Rows, each with roughly how far along a hidden order it lies (0 to 10)
In the rows, zero is written as 128.
[133 115 180 152   1 141 104 145 165 192 107 167  94 189  90 184 114  39
 167 167  64 131 155 131  83  79  97  96 112  70 158 149 191 128 123 101
 157 134 148  87 170  41 144  77   1 111 163 186 128 119 154 152 187 173
 119 156 255 146  76 156 108  79 130 162   1 109 103 216 105 126 103 104
 116 110  71 126 179 124 142 114 165  98 177 127  93 109 241  54 127 173
 142  98 111 133 124 255 209 145 141 160 119 142 123 198  85  37 203 136
  79  99  48  29 255 166 191 103 154  40 113  69 155 187 158  94 115  69
 101  94 133 139 184  94 188 109 180 146  88 146  75 150 164 142 161 141
 106 212  91 145 195 135  81 169 130 219 107  21  86   1 177 143 241 125
  94 122 168 107 167]
0
[137 139 127 134 255 131 107 160 150 108 136 141 123  71 134 118 154 149
 131 119  91 112 150 119 135 133 108 116 112 122 182 118 144 121 135 128
 156 116 117 128 174 175  89 165 168 223 123 113 120 122 129 128 104  88
 133 128  80 142 139 130 121 104 173 162 144 153 108 118 122 129 137 109
 140 137  95 139 165 118 164 102 130 157 132 135 129 115 140 207 154 109
 123 149 147 121 127  87 114 133 125 107 137 129 128 104 130 143 214 128
 157 144 115 145  35 118 121 129 137 145 130 133 131 135 142 122 160 105
 129 165 132 171 123 150 122 131 121 111 132  92 116 120 160 173 125 125
 110  60 146 113 162 122 133 108 123 102 149 151 137 139 120 132 147 126
 125 123 132 119 114]
8
[119 126 116 109 131 117 137 130 123 126 112 132 156 137 143 130 127 136
 132 143 149 147 117 149 141 140 141 136 129 145 114 129  99  73 134 131
 143 122 138 138 100  92 126  92 145  75 146 125 141 133 122 122 146 176
 124 144  61 112 129 135 135 132 115 104 172 109 159 128 151 101 120 142
 132 120 155 129 118 143 103 149 122 109  77 131 140 120 106 113 126 136
 124 127 128 135 123  75 103 118 125 133 131 121 116 126 121 137 128 123
 117 119 145 139 122 113 102 125  98 131 134 134 114  92 120 141 117 144
 119 107 107  98 125 120 132 139  89 129 140 165 134 141 131 115 126 131
 124 107  91 129 134 134 146 144 140 120 123 149 129 105 114 130  88 126
 147 115 116 134 130]
8
[128 147 124 153 182 128  83 141 137 109 146 113 132 105 113 114 156 145
 122 129  76  99 155 125 137 165 120 141 121 142 135 110 133 181 129 134
 148 116 137 176 163 116  95 178 152 211 132 129 141 119 124 125 109  60
 131 147  62 149 144 118 117  92 185 161 121 126  73 119 111 123 122  93
 149 140 116 138 217 141 190 115 130 152 162 144 130  94 128 213 123 119
 118 153 119 120 116 163  70 142 125  85 142 115 129  99 155 116 131 119
 138 193  63 141  60 121 145 130 141 175 142 114 117 119 158 124 150 101
 140 138 128 142 119 177 117 118 127 142 137  96  86 143 103 161 124 109
 125  70 146 129 155  97 129 118 107  74 146 166 124  93 100 129   4 134
 131 144 123 151 103]
5
[125 124 122 114 189 116 127 159 135  96 117 115 149 106 139 102 148 125
 108 105 124 137 133 138 144 154 121 116 112 159  75 135  63 131 130 123
 157 119 115 171 115 112 124 116 191 126 130 117 131 131 123 124 130 184
 129 133  80 116 130 112 144 122 127 129 174  83 108  99 165 106 141 126
 117 122 184 138 111 148 118 127 114 120 113 137 146 121 111 111 149 112
 134 136 145 139 104  43 117 128 134 114 140 121 119  62 129 158 142 119
 130 104 148  99  69 102  96 131 111 135 136 143 122 105 132 136 128 121
 110 153  83 116 118 148 121 144 117 110 119 177 163 137 131 135 122 142
 132  87 135 114 144 138 163 108 133 104 143 180 141 143 103 144  84 123
 137 113 122 146 115]
5
[136 130 164 146 168 147  79 143 176 162 117 172 107  97  92 155 136 127
 176 155  66 112 160 121 118 124  98 104  95 100 180 137 200 133 130 124
 137 127 127  97 192 137 103 130  85 205 146 166 123 114 143 155 137 121
 127 153 205 148 109 134 110  70 169 185  60 157 121 175  89 129 121  97
 153 137  60 142 215 113 173  92 160 149 156 134 100 107 199 185 150 143
 140 130 119 127 129 255 180 159 123 122 138 139 127 170 119  73 255 130
 119 141  67  89 162 148 164 118 160  80 131  64 140 174 170 101 145  56
 102 140 143 151 158 152 135 111 176 136 126 100  65 144 154 158 150 134
 100 103 137 131 189  96  75 155 120 159 136  75 113   3 152 135 231 149
  97 122 152  98 128]
3
[145 130 136 140 154 139 153 142 149 148 127 135 110 112 120 134 143 149
 166 150  91 106 136 122 126 137 134 143 112 101 156 132 180 114 143 125
 119 139 107  97 161 180 103 156 116 196 133 137 117 113 130 132 119  43
 131 136  88 167 132 125 114 156 142 163 100 160 142 156  91 144 133 111
 152 145  47 118 155 125 161 122 145 167 152 131 117 127 142 206 162 126
 143 133 138 119 141  72 154 137 116 126 121 137 140 137 127 138 204 120
 153 115 103 158 128 142 132 125 134 114  99 136 131 172 141 117 133 125
 137 140 180 146 134 132 131 111 117 134 121  96  79 114 168 152 127 131
  93 110 145 126 144 130 118 140 130 124 126  92 122  82 146 116 213 117
 121 121 133 108 133]
5
[133 120 129 117 185 129 123 125 142 141 110 143 136 138 126 129 123 146
 142 118 136 133 138 122 127  96 132 102 116 114 165 135 127  91 123 120
 153 127 116 111 129 158 139 119 157 148 134 129 125 128 130 132 150 115
 133 129 178 120 121 133 136 111 124 141 146 120 146 133 123 125 133 129
 131 124 128 141 114 116 115 116 140 117 112 120 134 147 140 125 147 137
 123 132 125 142 138 107 147 131 128 142 129 141 132 119 117 127 149 133
 121  96 148 146 144 139 115 127 131 120 108 142 140 131 122 131 133 111
 111 147 130 144 141 123 122 139 116 100 123 109 130 123 135 113 131 143
 100 154 141 112 118 138 131 136 130 150 133 126 134 126 128 138 222 128
 127 116 127 115 128]
4
[115 129 126 111  86 116 144 150 129 106 117 126 147 154 142 110 126  98
  77 104 131 144 115 141 128 126 142 112 137 153  94 132 102 145 121 126
 136 104 158 185  86  62 151  98 138  58 126 131 130 137 122 120 142 217
 124 132 149 103 129 124 147 129 105 102 176  76 106 109 162 110 120 138
 102 112 199 131 104 161 112 132 109  82 109 128 139 123 128  69 116 114
 129 122 123 136  96 101 122 119 136 128 133 122 127 118 121 132  87 129
 103 119 143  68 119 108 116 126 103 122 140 128 117 105 134 142 112 133
 108 116  87 124 116 124 138 139 120 121 122 142 157 147 110 106 123 140
 154 124 102 123 123 146 187 125 134 126 128 164 132 124 114 130  28 123
 136 121 130 136 128]
6
[135 127 101  99 157 108 185 111 100 122 130 108 161 164 143 113 123 172
  85 132 148 145 110 141 148 137 165 138 141 158  95 122  69 111 134 143
 129  99 152 199  83 139 130 136 194  99 115  92 133 139 109 109 125  95
 130 127  99 120 158 129 149 168 102  86 195 109 122  89 145 108 118 167
 110 117 180 129  72 142 125 138 109  95  81 133 149 138  80 125 117 107
 110 131 125 135 114   1  82  97 124 130 138 121 122  91 149 177  34 125
 134 101 186 199  75 119  86 131  74 168 127 171 113  66 109 159 128 183
 120 127  99 135  97 120 118 161  67 114 146 110 151 122 118  94 112 135
 146  91 119 118  85 151 191 126 146  89 127 192 139 213  99 121  19 113
 152 120 104 146 129]
10
[132 129 108 103 119 111 176 106 108 119 132 137 143 148 151 120 115 174
 104 137 142 136 103 135 138 131 170 136 145 139 129 121 109 140 144 142
 111 114 137 149  95 145 115 142 154 105 119 109 120 137 115 110 127  60
 133 122  97 136 151 124 137 192 112  93 164 121 146  93 129 126 123 148
 114 133 143 115  55 139 124 148 114 117 116 125 140 129 103 127 121 106
 121 117 126 123 139  37 122 116 131 123 128 124 143 132 149 166  77 129
 169 120 150 185  72 128  81 129 100 159 120 151 121 112 111 155 147 191
 121 120  97 132  99 109 114 140  80 120 145  83 143 119 116 126 118 116
 134 118 120 110  89 137 145 112 119  98 127 144 136 194 122 122  98 110
 149 124 119 129 144]
9
[131 132 104 111 163 118 124 131 134  86 121 122 142  90 141  75 151 149
 123  99 168 125 134 124 162 141 135 132 113 168  90 135  71 108 141 132
 117 146  81 142 121 193 119 147 215 156 120  85 125 138 116 125 107 132
 135 116  42 130 133  97 137 138 133 139 184 113 147  89 135 134 157 120
 135 144 156 133  89 130 107 133 118 169 113 128 140 140  92 139 153 109
 142 138 155 136 140   1  96 136 125 107 127 128 135  58 149 181 131 114
 180 116 155 173  63 107  67 136 119 149 127 185 117 128 117 142 131 155
 126 174 129  75  99 150  92 141 100  87 128 154 158 112 112 124 119 143
 118 122 166 110  98 132 160  99 110  91 140 181 161 234 104 131 174 130
 137 120 117 125 125]
3
[127 146 122 121 198 128  90 154 149  93 127 117 134 103 123  86 178 151
 115 107 135 114 159 115 141 137 111 130 109 153 114 123 104 133 129 129
 149 125 108 152 150 178 109 165 207 186 127  90 140 134 124 128 111 106
 131 123  80 121 137 117 139  98 158 152 168 119 104  88 123 131 150 105
 148 137 160 151 141 131 129 117 119 155 138 132 142 135 122 185 151 118
 126 161 137 134 127  60  70 148 130 112 143 133 120  56 146 164 163 114
 150 123 130 154  55 117 108 139 133 165 129 164 119  75 132 133 150 123
 133 171 140 117 117 151 111 139 108  98 122 127 134 117 116 132 120 141
 119  95 163 118 118 128 156 100 121  95 148 181 153 167  92 137 136 129
 126 123 128 129 118]
2
